Below is a small trained network, with its code and all its weights. Each question gives an input and a target symbol and asks what happens when units are switched off, that is, made to give their printed mean instead of their output.

import numpy as np


def w(rows, s, z=0):
    codes = np.array(rows[::2]) - 128.0
    scale = np.full(codes.shape[1], s)
    scale[-1] = z or s
    return codes * scale


def softmax(a):
    e = np.exp(a - a.max(-1, keepdims=True))
    return e / e.sum(-1, keepdims=True)


def log_softmax(a):
    a = a - a.max(-1, keepdims=True)
    return a - np.log(np.exp(a).sum(-1, keepdims=True))


def net(x, mask):
    ids = ['ΘΠΦΩαγδεζημξστ'.index(c) for c in x.split()]
    T = len(ids)
    res = E[ids] + P[:T]
    u = 0
    for l in range(2):
        r = res
        for j in range(3):
            rows = slice(2 * j, 2 * j + 2)
            q, k, v = (r @ M[l][rows].T for M in (Q, K, V))
            z = softmax(np.where(np.tri(T) > 0, q @ k.T / 2**0.5, -1e9)) @ v
            o = O[l][rows]
            res = res + np.where(mask[u + j], z, o[:, -1]) @ o[:, :-1]
        u += 3
    return log_softmax(res[-1] @ U[:, :-1].T + U[:, -1])


Q, K, V, O = {}, {}, {}, {}
E = w([
[173,159,184,172,182,71,122,174,159,216,52],'Θ',
[108,191,174,11,200,68,138,142,126,112,96],'Π',
[130,75,156,130,211,104,218,162,108,171,69],'Φ',
[116,86,145,143,243,126,209,111,78,158,86],'Ω',
[119,55,213,200,107,112,104,185,149,125,117],'α',
[88,66,119,84,76,94,155,141,130,70,65],'γ',
[145,78,169,157,122,37,194,69,88,96,136],'δ',
[92,134,34,208,181,144,114,134,185,138,50],'ε',
[179,185,33,181,136,56,182,104,80,92,79],'ζ',
[69,67,134,127,157,106,193,14,36,52,152],'η',
[36,107,130,207,30,152,134,143,48,128,83],'μ',
[94,93,104,190,172,38,16,159,102,68,124],'ξ',
[179,67,119,160,152,153,89,133,42,97,93],'σ',
[126,111,94,130,63,85,70,131,44,183,5],'τ',
],0.016)
P = w([
[83,129,202,136,164,126,162,106,123,57,27],'0',
[98,132,193,135,155,132,162,116,116,70,42],'1',
[103,125,181,129,152,138,156,114,113,85,54],'2',
[106,116,171,123,146,144,154,115,112,102,67],'3',
[112,114,161,117,138,148,155,115,108,116,83],'4',
[119,110,150,112,135,150,154,114,109,132,96],'5',
[125,105,137,107,129,156,153,115,106,146,111],'6',
[128,102,126,99,121,159,153,116,104,161,126],'7',
[133,99,113,99,114,163,154,117,104,179,139],'8',
[139,95,101,93,108,168,153,117,100,193,154],'9',
[146,93,91,90,101,170,153,118,97,211,168],'10',
[157,89,78,84,97,176,157,128,99,226,181],'11',
[169,86,69,80,89,183,163,137,97,246,194],'12',
],0.011)
Q[0] = w([
[113,159,147,138,136,142,103,131,154,139,160],'L0H1',
[95,90,140,132,124,125,147,113,135,155,115],'L0H1',
[104,155,95,83,121,155,189,96,110,103,138],'L0H2',
[91,2,68,191,140,126,158,97,64,120,104],'L0H2',
[122,111,126,122,135,122,138,132,115,137,114],'L0H3',
[142,159,132,128,117,143,102,134,127,120,135],'L0H3',
],0.049)
K[0] = w([
[104,138,173,159,139,126,145,114,148,93,57],'L0H1',
[137,121,113,129,106,160,110,118,142,172,152],'L0H1',
[68,188,72,75,96,151,201,159,81,46,171],'L0H2',
[160,20,3,203,47,98,116,135,130,139,194],'L0H2',
[126,132,101,117,115,133,117,132,139,161,185],'L0H3',
[117,146,156,145,133,130,150,119,141,91,89],'L0H3',
],0.034)
V[0] = w([
[6,112,99,147,96,39,251,176,201,129,191],'L0H1',
[185,104,66,68,97,127,202,81,181,154,101],'L0H1',
[98,120,166,101,253,173,151,227,42,199,187],'L0H2',
[101,182,205,98,105,56,131,114,222,16,139],'L0H2',
[147,191,109,82,100,125,1,223,131,96,85],'L0H3',
[147,87,153,77,83,182,249,216,184,136,80],'L0H3',
],0.0078)
O[0] = w([
[70,183,218,140,169,148,134,152,5,253,126,87],'L0H1',
[176,108,154,125,158,149,31,92,116,112,128,54],'L0H1',
[93,144,57,186,38,95,134,113,181,82,133,124],'L0H2',
[150,105,101,189,95,194,65,112,119,89,78,116],'L0H2',
[166,172,141,135,160,163,180,139,62,143,172,173],'L0H3',
[60,92,143,157,169,97,70,64,150,149,115,2],'L0H3',
],0.0064,0.0072)
Q[1] = w([
[127,107,103,64,126,60,220,205,81,118,66],'L1H1',
[139,83,159,82,99,169,173,44,146,178,76],'L1H1',
[255,211,52,61,152,106,177,108,101,116,80],'L1H2',
[93,57,86,178,150,56,85,232,58,102,141],'L1H2',
[130,98,85,125,140,62,136,177,56,110,112],'L1H3',
[136,109,134,95,82,159,217,91,130,156,90],'L1H3',
],0.019)
K[1] = w([
[137,190,77,93,106,126,74,153,151,172,254],'L1H1',
[88,73,163,131,134,111,151,82,127,130,215],'L1H1',
[138,198,101,139,160,85,103,211,103,76,97],'L1H2',
[196,87,104,152,41,152,148,188,93,173,181],'L1H2',
[155,162,89,120,89,178,118,145,132,160,217],'L1H3',
[104,91,55,126,120,74,88,104,95,177,138],'L1H3',
],0.026)
V[1] = w([
[41,129,216,7,138,133,131,207,163,58,152],'L1H1',
[189,223,188,134,42,57,110,116,164,132,104],'L1H1',
[163,83,168,144,66,206,101,121,118,144,113],'L1H2',
[98,163,108,182,29,91,145,12,62,110,142],'L1H2',
[130,150,58,206,219,202,203,16,110,123,145],'L1H3',
[168,154,187,208,114,66,114,44,86,73,223],'L1H3',
],0.02)
O[1] = w([
[110,190,94,10,84,96,78,200,145,167,253,157],'L1H1',
[179,109,162,184,253,93,192,131,94,202,214,16],'L1H1',
[168,69,120,94,117,196,79,159,153,108,201,1],'L1H2',
[178,182,40,169,249,121,93,92,55,205,242,178],'L1H2',
[69,87,87,112,63,23,202,56,150,255,177,58],'L1H3',
[96,47,47,93,159,81,134,218,92,177,36,48],'L1H3',
],0.0071,0.007)
U = w([
[113,140,154,162,165,103,140,153,162,136,136,146],'Θ',
[98,174,146,69,180,74,127,129,142,114,165,137],'Π',
[135,123,176,119,85,117,119,98,108,150,145,110],'Φ',
[125,145,128,137,87,102,125,123,123,160,145,84],'Ω',
[90,81,157,133,130,141,57,160,136,131,135,245],'α',
[180,171,146,130,112,128,106,103,134,105,127,40],'γ',
[125,135,73,127,119,106,70,130,111,164,110,153],'δ',
[47,148,88,178,119,183,134,103,143,144,117,114],'ε',
[120,113,171,75,98,151,190,102,4,160,97,63],'ζ',
[116,107,162,87,112,78,104,136,112,182,113,86],'η',
[107,161,81,184,93,170,113,142,81,141,159,26],'μ',
[42,176,120,207,121,79,68,188,125,110,97,164],'ξ',
[192,85,76,88,124,87,138,109,179,96,144,253],'σ',
[108,68,144,121,170,113,67,94,67,110,129,108],'τ',
],0.011,0.0045)

Each question gives the input, a string of symbols that net reads in full, and the target symbol t.
The units are the heads (2 rows each of Q, K, V and O). Each row of codes is followed by its name. A weight is (code - 128) times the scale printed after its matrix; where a second scale follows, it is the last column's (O and U).
mask holds one flag per head, layer by layer. A switched-off head (its flag False) gives its mean, the last column of its rows in O, instead of its output. The means were averaged over made-up inputs and are rounded, as every weight is.
A unit's drop is (log p(t) with every unit on - log p(t) with that unit switched off) / (log p(t) with every unit on - log p(t) with every unit switched off).
The circuit of an input: a set's keep is (log p(t) with only the set's units on - log p(t) with every unit switched off) / (log p(t) with every unit on - log p(t) with every unit switched off). Starting from all 6 units, units are removed one at a time, each time the one whose removal leaves the highest keep (on an exact tie, the one counted first), for as long as the keep stays at least 0.8.
circuit, biggest first: the units of the circuit, biggest drop first
unit that matters most: the unit with the biggest drop
heads that matter: for each layer, one digit per head in row order, 1 if its drop is at least 0.15 and else 0, layers parted by /
input σ ξ ξ Θ ξ ε Π γ η, target δ: unit that matters most -> L0H3
input γ ξ ξ ξ γ ξ Φ γ ζ μ γ γ, target Π: heads that matter -> 010 / 100
input τ Π ξ γ ξ γ γ Θ ξ Ω ξ, target Ω: circuit, biggest first -> L0H3, L1H3
input ξ δ γ Φ, target τ: circuit, biggest first -> L0H3, L0H2, L1H2
input δ γ Θ τ Ω Φ α δ ξ ξ Π τ δ, target γ: heads that matter -> 000 / 001
input σ δ δ σ ξ γ ξ γ ζ ξ, target γ: circuit, biggest first -> L0H3, L1H3
input τ Φ μ η ξ γ σ δ ξ ξ Π Φ δ, target τ: circuit, biggest first -> L0H3, L0H1, L1H2
input Π Π ξ α ξ γ ξ ξ γ, target ζ: heads that matter -> 001 / 000
input Π ξ Θ α, target α: heads that matter -> 001 / 010
input γ ξ Ω Π γ, target α: circuit, biggest first -> L0H2, L1H2, L0H3
input ξ ξ Φ Φ μ μ ξ, target Φ: heads that matter -> 001 / 011
input ξ η γ ξ Π ξ γ γ ξ Π ξ Π, target ξ: circuit, biggest first -> L0H2, L1H3
input δ γ γ τ Ω σ ξ ξ Π Π Π ξ, target Π: circuit, biggest first -> L1H1, L0H2
input γ ξ η ξ, target η: circuit, biggest first -> L1H3, L0H3
input Θ ξ γ ζ ε Θ ξ Π ζ δ, target η: circuit, biggest first -> L0H3, L1H3
input Π δ δ δ Θ Θ Φ μ γ γ ξ α ξ, target α: circuit, biggest first -> L1H2
input ξ Φ σ γ γ Φ Π ξ η α ε δ, target Φ: heads that matter -> 001 / 001
input σ ξ γ ξ Θ γ ξ δ ζ μ Ω, target Π: circuit, biggest first -> L0H2, L0H3, L1H2
input Π ξ δ ξ, target δ: heads that matter -> 001 / 011
input ξ ξ ξ ξ ξ ξ τ ξ, target τ: circuit, biggest first -> L1H1
input Ω Ω Θ σ Ω σ ξ Φ ξ Θ, target ξ: heads that matter -> 000 / 011
input η γ γ μ Φ Ω γ δ δ, target τ: heads that matter -> 001 / 000
input Φ ξ Ω ξ, target Ω: heads that matter -> 000 / 001
